Below is a small trained network, with its code and all its weights. Each question gives an input and a target symbol and asks what happens when units are switched off, that is, made to give their printed mean instead of their output.

import numpy as np


def w(rows, s, z=0):
    codes = np.array(rows[::2]) - 128.0
    scale = np.full(codes.shape[1], s)
    scale[-1] = z or s
    return codes * scale


def norm(h):
    return h / np.sqrt((h * h).mean(-1, keepdims=True) + 1e-5)


def f(y):
    return y / 2 * (1 + np.tanh(0.7978845608 * (y + 0.044715 * y**3)))


def softmax(a):
    e = np.exp(a - a.max(-1, keepdims=True))
    return e / e.sum(-1, keepdims=True)


def log_softmax(a):
    a = a - a.max(-1, keepdims=True)
    return a - np.log(np.exp(a).sum(-1, keepdims=True))


def net(x, mask):
    ids = ['γδεθμξπτ'.index(c) for c in x.split()]
    T = len(ids)
    res = E[ids] + P[:T]
    r = norm(res)
    for j in range(2):
        rows = slice(2 * j, 2 * j + 2)
        q, k, v = (r @ M[0][rows].T for M in (Q, K, V))
        z = softmax(np.where(np.tri(T) > 0, q @ k.T / 2**0.5, -1e9)) @ v
        o = O[0][rows]
        res = res + np.where(mask[j], z, o[:, -1]) @ o[:, :-1]
    y = f(norm(res) @ A[0][:, :-1].T + A[0][:, -1])
    res = res + np.where(mask[2:14], y, B[0][:, -1]) @ B[0][:, :-1]
    return log_softmax(norm(res)[-1] @ U[:, :-1].T + U[:, -1])


Q, K, V, O, A, B = {}, {}, {}, {}, {}, {}
E = w([
[93,255,188,94],'γ',
[164,175,84,104],'δ',
[172,174,101,127],'ε',
[243,73,129,243],'θ',
[75,190,93,56],'μ',
[140,160,82,57],'ξ',
[154,98,220,90],'π',
[186,95,95,92],'τ',
],0.017)
P = w([
[191,227,121,62],'0',
[178,200,116,76],'1',
[171,173,106,88],'2',
[146,152,79,87],'3',
[108,134,53,87],'4',
[133,117,27,106],'5',
[175,93,2,136],'6',
],0.0072)
Q[0] = w([
[171,150,103,136],'h1',
[95,122,145,197],'h1',
[64,83,87,254],'h2',
[114,132,154,223],'h2',
],0.026)
K[0] = w([
[96,87,130,91],'h1',
[149,208,179,174],'h1',
[152,252,181,82],'h2',
[182,196,121,50],'h2',
],0.026)
V[0] = w([
[252,95,70,95],'h1',
[110,22,186,43],'h1',
[126,107,224,198],'h2',
[116,164,59,215],'h2',
],0.033)
O[0] = w([
[37,98,186,162,245],'h1',
[139,160,243,20,153],'h1',
[89,205,103,82,93],'h2',
[56,132,63,253,3],'h2',
],0.023,0.028)
A[0] = w([
[150,138,161,169,161],'n1',
[105,154,130,130,48],'n2',
[144,152,62,129,10],'n3',
[163,89,208,177,191],'n4',
[55,172,112,118,77],'n5',
[33,148,84,92,115],'n6',
[213,134,125,126,102],'n7',
[126,64,74,189,74],'n8',
[88,154,188,97,221],'n9',
[214,205,137,124,101],'n10',
[154,99,4,145,251],'n11',
[90,172,121,168,82],'n12',
],0.024,0.0028)
B[0] = w([
[169,98,110,119,147],'n1',
[104,140,101,116,125],'n2',
[139,1,127,163,128],'n3',
[209,94,31,119,235],'n4',
[87,156,104,44,138],'n5',
[99,130,108,25,141],'n6',
[178,205,154,162,151],'n7',
[91,174,55,4,189],'n8',
[127,221,155,153,253],'n9',
[44,96,237,154,167],'n10',
[147,232,251,212,156],'n11',
[97,180,174,80,138],'n12',
],0.029,0.015)
U = w([
[155,176,168,233,48],'γ',
[131,121,110,172,111],'δ',
[122,149,107,216,254],'ε',
[81,137,115,139,78],'θ',
[219,191,61,149,124],'μ',
[137,34,35,43,183],'ξ',
[173,134,185,15,162],'π',
[80,2,231,193,7],'τ',
],0.0098,0.0026)

Each question gives the input, a string of symbols that net reads in full, and the target symbol t.
The units are the heads (2 rows each of Q, K, V and O) and the neurons (one row each of A and B). Each row of codes is followed by its name. A weight is (code - 128) times the scale printed after its matrix; where a second scale follows, it is the last column's (O, A, B and U).
mask holds one flag per unit, heads first, then neurons. A switched-off unit (its flag False) gives its mean, the last column of its rows in O or B, instead of its output. The means were averaged over made-up inputs and are rounded, as every weight is.
A unit's drop is (log p(t) with every unit on - log p(t) with that unit switched off) / (log p(t) with every unit on - log p(t) with every unit switched off).
The circuit of an input: a set's keep is (log p(t) with only the set's units on - log p(t) with every unit switched off) / (log p(t) with every unit on - log p(t) with every unit switched off). Starting from the 12 units with the biggest drops (on a tie, the unit counted first), units are removed one at a time, each time the one whose removal leaves the highest keep (on an exact tie, the one counted first), for as long as the keep stays at least 0.8.
circuit, biggest first: the units of the circuit, biggest drop first
most important unit: the unit with the biggest drop
heads that matter: for each layer, one digit per head in row order, 1 if its drop is at least 0.15 and else 0, layers parted by /
drop when u is switched off: that unit's drop, to one decimal
input δ μ δ γ, target μ: most important unit : h1
input ξ γ δ, target ξ: circuit, biggest first : (n8 h2 n4)
input ξ γ ε, target ξ: heads that matter : 01
input π π ξ ξ ε ξ, target ξ: circuit, biggest first : (h2 n8 n4)
input π π τ ξ, target τ: circuit, biggest first : (h1 h2)
input ξ δ ξ π ξ γ θ, target ξ: heads that matter : 01
input ε δ μ, target μ: heads that matter : 11
input ξ ε τ π μ, target τ: circuit, biggest first : (h1 n8)
input δ ξ μ, target ξ: circuit, biggest first : (h2 n8 h1)
input ξ ξ μ ξ δ, target ξ: circuit, biggest first : (h2 n8 n4)
input ε γ ε, target ε: drop when n11 is switched off : 0.2
input τ ε δ, target τ: drop when h2 is switched off : 0.2
input π π τ ξ ξ, target τ: drop when n12 is switched off : 0.0
input ε π ε μ τ μ, target τ: drop when h1 is switched off : 0.6
input τ ξ ξ ε, target ξ: most important unit : h2
